Below is a small trained network, with its code and all its weights. Each question gives an input and a target symbol and asks what happens when units are switched off, that is, made to give their printed mean instead of their output.

import numpy as np


def w(rows, s, z=0):
    codes = np.array(rows[::2]) - 128.0
    scale = np.full(codes.shape[1], s)
    scale[-1] = z or s
    return codes * scale


def f(y):
    return np.maximum(y, 0)


def softmax(a):
    e = np.exp(a - a.max(-1, keepdims=True))
    return e / e.sum(-1, keepdims=True)


def log_softmax(a):
    a = a - a.max(-1, keepdims=True)
    return a - np.log(np.exp(a).sum(-1, keepdims=True))


def net(x, mask):
    ids = ['ΓΛΠΨΩαβδεζημξτφ'.index(c) for c in x.split()]
    T = len(ids)
    res = E[ids] + P[:T]
    r = res
    for j in range(3):
        rows = slice(2 * j, 2 * j + 2)
        q, k, v = (r @ M[0][rows].T for M in (Q, K, V))
        z = softmax(np.where(np.tri(T) > 0, q @ k.T / 2**0.5, -1e9)) @ v
        o = O[0][rows]
        res = res + np.where(mask[j], z, o[:, -1]) @ o[:, :-1]
    y = f(res @ A[0][:, :-1].T + A[0][:, -1])
    res = res + np.where(mask[3:11], y, B[0][:, -1]) @ B[0][:, :-1]
    return log_softmax(res[-1] @ U[:, :-1].T + U[:, -1])


Q, K, V, O, A, B = {}, {}, {}, {}, {}, {}
E = w([
[81,99,58,88],'Γ',
[86,194,73,64],'Λ',
[121,159,97,179],'Π',
[156,47,185,61],'Ψ',
[7,67,15,134],'Ω',
[179,64,134,153],'α',
[86,36,195,163],'β',
[133,45,44,145],'δ',
[111,92,138,20],'ε',
[97,191,216,77],'ζ',
[167,138,137,63],'η',
[140,104,224,124],'μ',
[28,155,126,196],'ξ',
[14,118,144,46],'τ',
[150,190,179,174],'φ',
],0.017)
P = w([
[124,198,175,168],'0',
[117,195,127,176],'1',
[123,155,144,200],'2',
[115,206,117,193],'3',
[121,206,100,210],'4',
[101,190,105,200],'5',
[100,210,74,184],'6',
[103,230,87,216],'7',
[103,216,77,218],'8',
[112,246,58,209],'9',
[112,249,69,216],'10',
],0.0018)
Q[0] = w([
[194,74,43,251],'head 0',
[236,128,138,82],'head 0',
[86,131,94,96],'head 1',
[118,211,153,130],'head 1',
[163,192,211,103],'head 2',
[84,116,34,254],'head 2',
],0.0082)
K[0] = w([
[100,58,1,173],'head 0',
[200,69,103,49],'head 0',
[110,144,54,15],'head 1',
[49,252,159,131],'head 1',
[211,189,241,128],'head 2',
[66,154,2,234],'head 2',
],0.0089)
V[0] = w([
[127,100,104,215],'head 0',
[17,154,157,204],'head 0',
[197,53,130,191],'head 1',
[105,6,79,70],'head 1',
[178,224,116,232],'head 2',
[185,142,253,94],'head 2',
],0.007)
O[0] = w([
[98,153,112,205,186],'head 0',
[2,205,230,124,166],'head 0',
[170,68,112,173,196],'head 1',
[68,75,65,160,200],'head 1',
[164,143,118,238,82],'head 2',
[230,32,230,115,5],'head 2',
],0.0061,0.0027)
A[0] = w([
[161,122,213,152,180],'neuron 0',
[84,97,17,133,48],'neuron 1',
[129,167,137,226,227],'neuron 2',
[143,77,111,231,188],'neuron 3',
[45,100,29,104,60],'neuron 4',
[205,227,156,88,248],'neuron 5',
[2,92,166,76,253],'neuron 6',
[203,63,122,77,216],'neuron 7',
],0.0094,0.005)
B[0] = w([
[206,74,191,170,188],'neuron 0',
[172,190,217,203,217],'neuron 1',
[88,196,46,113,237],'neuron 2',
[87,101,64,178,238],'neuron 3',
[181,216,238,133,233],'neuron 4',
[232,254,97,65,203],'neuron 5',
[38,119,207,91,254],'neuron 6',
[96,75,60,120,221],'neuron 7',
],0.0068,0.0091)
U = w([
[111,163,196,122,254],'Γ',
[109,189,122,69,233],'Λ',
[95,208,38,138,121],'Π',
[136,60,143,83,107],'Ψ',
[109,150,181,143,86],'Ω',
[134,83,54,194,187],'α',
[63,62,208,195,60],'β',
[165,143,185,255,97],'δ',
[74,114,106,34,139],'ε',
[174,161,219,79,46],'ζ',
[202,137,83,57,159],'η',
[191,90,226,167,131],'μ',
[32,165,111,112,20],'ξ',
[70,130,180,65,37],'τ',
[219,192,142,153,60],'φ',
],0.0096,0.0085)

Each question gives the input, a string of symbols that net reads in full, and the target symbol t.
The units are the heads (2 rows each of Q, K, V and O) and the neurons (one row each of A and B). Each row of codes is followed by its name. A weight is (code - 128) times the scale printed after its matrix; where a second scale follows, it is the last column's (O, A, B and U).
mask holds one flag per unit, heads first, then neurons. A switched-off unit (its flag False) gives its mean, the last column of its rows in O or B, instead of its output. The means were averaged over made-up inputs and are rounded, as every weight is.
A unit's drop is (log p(t) with every unit on - log p(t) with that unit switched off) / (log p(t) with every unit on - log p(t) with every unit switched off).
The circuit of an input: a set's keep is (log p(t) with only the set's units on - log p(t) with every unit switched off) / (log p(t) with every unit on - log p(t) with every unit switched off). Starting from all 11 units, units are removed one at a time, each time the one whose removal leaves the highest keep (on an exact tie, the one counted first), for as long as the keep stays at least 0.8.
circuit, biggest first: the units of the circuit, biggest drop first
unit that matters most: the unit with the biggest drop
top k neurons: the k neurons with the biggest drops, biggest first
which heads matter: for each layer, one digit per head in row order, 1 if its drop is at least 0.15 and else 0, layers parted by /
drop of u: that unit's drop, to one decimal
input Π Ψ φ α Π Γ Ψ α α Π, target Π: unit that matters most	neuron 2
input Λ Γ Γ ε β Ψ φ μ, target μ: circuit, biggest first	head 2; neuron 0
input φ β β φ α δ, target δ: which heads matter	001
input δ ξ Π η, target η: which heads matter	100
input Γ ζ τ Π ε, target ε: which heads matter	001
input μ Ψ τ, target τ: circuit, biggest first	neuron 6; head 2; head 1
input η Π ζ β α η δ η Λ Ω Γ, target Γ: circuit, biggest first	neuron 4; neuron 1; head 2; neuron 6
input α Π Γ α β β α β Λ δ ξ, target ξ: which heads matter	100
input Π ζ Γ α μ β β, target β: circuit, biggest first	neuron 5; neuron 6; neuron 4
input η α δ α α Π Ω α α Ω ε, target ε: top 3 neurons	neuron 7; neuron 1; neuron 0
input Ψ δ Π ε β φ, target φ: top 3 neurons	neuron 5; neuron 6; neuron 0
input η α η α Ω δ, target Γ: top 3 neurons	neuron 4; neuron 6; neuron 1
input ζ η β, target β: top 3 neurons	neuron 5; neuron 6; neuron 4
input η α Λ β Π Γ Ψ, target Ψ: drop of neuron 2	0.1
input Λ α β α ξ μ, target μ: drop of neuron 2	0.1
input α ζ Π β μ Λ Π α Λ η Π, target Π: drop of neuron 2	0.2
